Below is a small trained network, with its code and all its weights. Each question gives an input and a target symbol and asks what happens when units are switched off, that is, made to give their printed mean instead of their output.

import numpy as np


def w(rows, s, z=0):
    codes = np.array(rows[::2]) - 128.0
    scale = np.full(codes.shape[1], s)
    scale[-1] = z or s
    return codes * scale


def f(y):
    return np.maximum(y, 0)


def softmax(a):
    e = np.exp(a - a.max(-1, keepdims=True))
    return e / e.sum(-1, keepdims=True)


def log_softmax(a):
    a = a - a.max(-1, keepdims=True)
    return a - np.log(np.exp(a).sum(-1, keepdims=True))


def net(x, mask):
    ids = ['ΔΦΨγθλτ'.index(c) for c in x.split()]
    T = len(ids)
    res = E[ids] + P[:T]
    u = 0
    for l in range(3):
        r = res
        for j in range(2):
            rows = slice(2 * j, 2 * j + 2)
            q, k, v = (r @ M[l][rows].T for M in (Q, K, V))
            z = softmax(np.where(np.tri(T) > 0, q @ k.T / 2**0.5, -1e9)) @ v
            o = O[l][rows]
            res = res + np.where(mask[u + j], z, o[:, -1]) @ o[:, :-1]
        u += 2
        y = f(res @ A[l][:, :-1].T + A[l][:, -1])
        res = res + np.where(mask[u : u + 4], y, B[l][:, -1]) @ B[l][:, :-1]
        u += 4
    return log_softmax(res[-1] @ U[:, :-1].T + U[:, -1])


Q, K, V, O, A, B = {}, {}, {}, {}, {}, {}
E = w([
[184,150,169,253],'Δ',
[199,138,108,170],'Φ',
[118,160,110,175],'Ψ',
[173,82,132,135],'γ',
[170,73,137,202],'θ',
[141,100,183,154],'λ',
[124,139,140,85],'τ',
],0.016)
P = w([
[68,108,98,89],'0',
[157,183,164,166],'1',
[96,1,74,158],'2',
[146,131,99,19],'3',
[156,239,182,180],'4',
[134,10,152,212],'5',
[192,156,115,45],'6',
],0.0091)
Q[0] = w([
[30,106,162,166],'0.h1',
[254,121,155,139],'0.h1',
[133,132,105,83],'0.h2',
[103,202,115,52],'0.h2',
],0.0073)
K[0] = w([
[2,74,195,134],'0.h1',
[150,85,146,106],'0.h1',
[130,2,140,24],'0.h2',
[43,148,120,2],'0.h2',
],0.0071)
V[0] = w([
[218,158,177,120],'0.h1',
[254,139,152,146],'0.h1',
[216,71,36,154],'0.h2',
[72,82,48,98],'0.h2',
],0.0058)
O[0] = w([
[61,199,2,102,167],'0.h1',
[98,114,52,44,229],'0.h1',
[208,101,77,106,216],'0.h2',
[34,201,58,107,5],'0.h2',
],0.0067,0.0029)
A[0] = w([
[138,73,112,252,251],'0.n1',
[255,196,105,102,15],'0.n2',
[168,90,77,162,185],'0.n3',
[92,231,35,172,200],'0.n4',
],0.0086,0.0024)
B[0] = w([
[157,83,171,29,255],'0.n1',
[137,200,221,98,187],'0.n2',
[93,134,91,2,200],'0.n3',
[254,124,92,174,178],'0.n4',
],0.009,0.0096)
Q[1] = w([
[177,77,118,64],'1.h1',
[32,146,254,109],'1.h1',
[143,51,85,125],'1.h2',
[183,186,208,146],'1.h2',
],0.0065)
K[1] = w([
[138,215,147,88],'1.h1',
[111,58,176,43],'1.h1',
[173,222,231,151],'1.h2',
[164,119,127,254],'1.h2',
],0.0081)
V[1] = w([
[96,119,142,79],'1.h1',
[123,211,139,123],'1.h1',
[254,111,228,195],'1.h2',
[198,240,113,141],'1.h2',
],0.0089)
O[1] = w([
[27,115,65,25,122],'1.h1',
[219,242,17,244,145],'1.h1',
[24,92,114,172,245],'1.h2',
[149,165,2,187,185],'1.h2',
],0.0077,0.012)
A[1] = w([
[10,49,38,125,237],'1.n1',
[189,113,9,96,169],'1.n2',
[131,255,123,81,252],'1.n3',
[147,90,128,60,197],'1.n4',
],0.0074,0.0025)
B[1] = w([
[176,113,238,153,229],'1.n1',
[176,159,189,190,254],'1.n2',
[69,94,7,56,210],'1.n3',
[254,110,121,120,202],'1.n4',
],0.0055,0.0083)
Q[2] = w([
[161,57,176,185],'2.h1',
[194,2,62,68],'2.h1',
[236,51,123,165],'2.h2',
[88,252,175,126],'2.h2',
],0.0074)
K[2] = w([
[128,214,116,255],'2.h1',
[87,130,218,171],'2.h1',
[143,137,35,130],'2.h2',
[128,130,158,105],'2.h2',
],0.0089)
V[2] = w([
[195,171,157,129],'2.h1',
[75,93,210,91],'2.h1',
[130,230,44,228],'2.h2',
[165,50,221,255],'2.h2',
],0.0049)
O[2] = w([
[212,191,255,173,211],'2.h1',
[154,115,88,161,78],'2.h1',
[89,234,151,76,254],'2.h2',
[190,116,179,134,194],'2.h2',
],0.0073,0.0031)
A[2] = w([
[213,202,204,216,179],'2.n1',
[213,101,155,96,145],'2.n2',
[156,30,128,48,254],'2.n3',
[113,121,147,253,211],'2.n4',
],0.0074,0.0039)
B[2] = w([
[173,21,151,43,255],'2.n1',
[112,170,165,181,222],'2.n2',
[64,255,144,79,240],'2.n3',
[92,68,77,228,177],'2.n4',
],0.009,0.011)
U = w([
[144,68,251,28,2],'Δ',
[186,186,93,63,150],'Φ',
[174,13,143,194,177],'Ψ',
[22,143,123,30,114],'γ',
[103,254,185,175,75],'θ',
[12,73,233,187,119],'λ',
[89,235,173,228,224],'τ',
],0.0077,0.0076)

Each question gives the input, a string of symbols that net reads in full, and the target symbol t.
The units are the heads (2 rows each of Q, K, V and O) and the neurons (one row each of A and B). Each row of codes is followed by its name. A weight is (code - 128) times the scale printed after its matrix; where a second scale follows, it is the last column's (O, A, B and U).
mask holds one flag per unit, layer by layer, with each layer's heads first. A switched-off unit (its flag False) gives its mean, the last column of its rows in O or B, instead of its output. The means were averaged over made-up inputs and are rounded, as every weight is.
A unit's drop is (log p(t) with every unit on - log p(t) with that unit switched off) / (log p(t) with every unit on - log p(t) with every unit switched off).
The circuit of an input: a set's keep is (log p(t) with only the set's units on - log p(t) with every unit switched off) / (log p(t) with every unit on - log p(t) with every unit switched off). Starting from the 12 units with the biggest drops (on a tie, the unit counted first), units are removed one at a time, each time the one whose removal leaves the highest keep (on an exact tie, the one counted first), for as long as the keep stays at least 0.8.
units of the circuit, in order: the units of the circuit, biggest drop first
top k neurons in layer l: the k neurons of layer l with the biggest drops, biggest first
heads that matter: for each layer, one digit per head in row order, 1 if its drop is at least 0.15 and else 0, layers parted by /
input Δ Ψ Φ θ Δ Ψ, target λ: heads that matter => 01 / 01 / 00
input Ψ λ γ Φ τ Δ, target Φ: heads that matter => 11 / 10 / 00
input Ψ Ψ γ, target Δ: units of the circuit, in order => (1.n1, 0.n3, 2.n4)
input λ Δ Φ, target λ: units of the circuit, in order => (1.h2, 2.n3, 0.h2, 0.n1)
input τ θ θ, target γ: units of the circuit, in order => (2.n3, 1.h1)
input Δ Δ Δ γ λ, target λ: units of the circuit, in order => (1.h2, 0.h2)
input Δ γ τ Ψ θ Ψ, target γ: heads that matter => 00 / 11 / 01
input Ψ Ψ Ψ Δ Φ τ, target Ψ: units of the circuit, in order => (0.n2, 1.h2, 2.n3, 1.h1)
input Ψ Φ Ψ, target Ψ: units of the circuit, in order => (0.n2, 1.h2, 2.n3)
input Δ τ Ψ Ψ λ Ψ τ, target γ: units of the circuit, in order => (0.n4, 1.h1)
input θ Δ θ, target λ: top 3 neurons in layer 2 => (2.n3, 2.n2, 2.n4)
input θ Φ Ψ λ Φ γ Δ, target Φ: top 3 neurons in layer 1 => (1.n3, 1.n1, 1.n2)
input Ψ Ψ Ψ Ψ Δ Φ, target λ: heads that matter => 11 / 01 / 00
input Φ Δ Δ Φ γ τ, target τ: heads that matter => 11 / 00 / 01
input γ Φ τ, target Ψ: top 2 neurons in layer 1 => (1.n1, 1.n2)
input τ Ψ Δ, target Δ: top neuron in layer 0 => (0.n4)
input Ψ Ψ Φ, target Δ: top 2 neurons in layer 0 => (0.n4, 0.n3)
input Ψ θ Φ Φ Ψ λ, target Δ: heads that matter => 00 / 11 / 11
input Ψ Δ Ψ Φ Δ Δ, target λ: top neuron in layer 1 => (1.n1)
input τ Ψ Φ Φ τ γ, target Φ: heads that matter => 11 / 11 / 01
input Ψ θ Φ Ψ Δ θ, target λ: top 2 neurons in layer 0 => (0.n2, 0.n1)
input τ Ψ Φ, target Δ: top 3 neurons in layer 0 => (0.n4, 0.n3, 0.n2)
input Ψ Ψ τ Φ Δ, target Δ: heads that matter => 01 / 00 / 00
input Δ γ Δ, target θ: top 3 neurons in layer 2 => (2.n3, 2.n1, 2.n2)
input Δ τ Δ Δ Δ τ, target λ: top 3 neurons in layer 0 => (0.n4, 0.n2, 0.n1)
input τ Ψ Φ Ψ Ψ Ψ, target Δ: top 3 neurons in layer 0 => (0.n4, 0.n1, 0.n3)
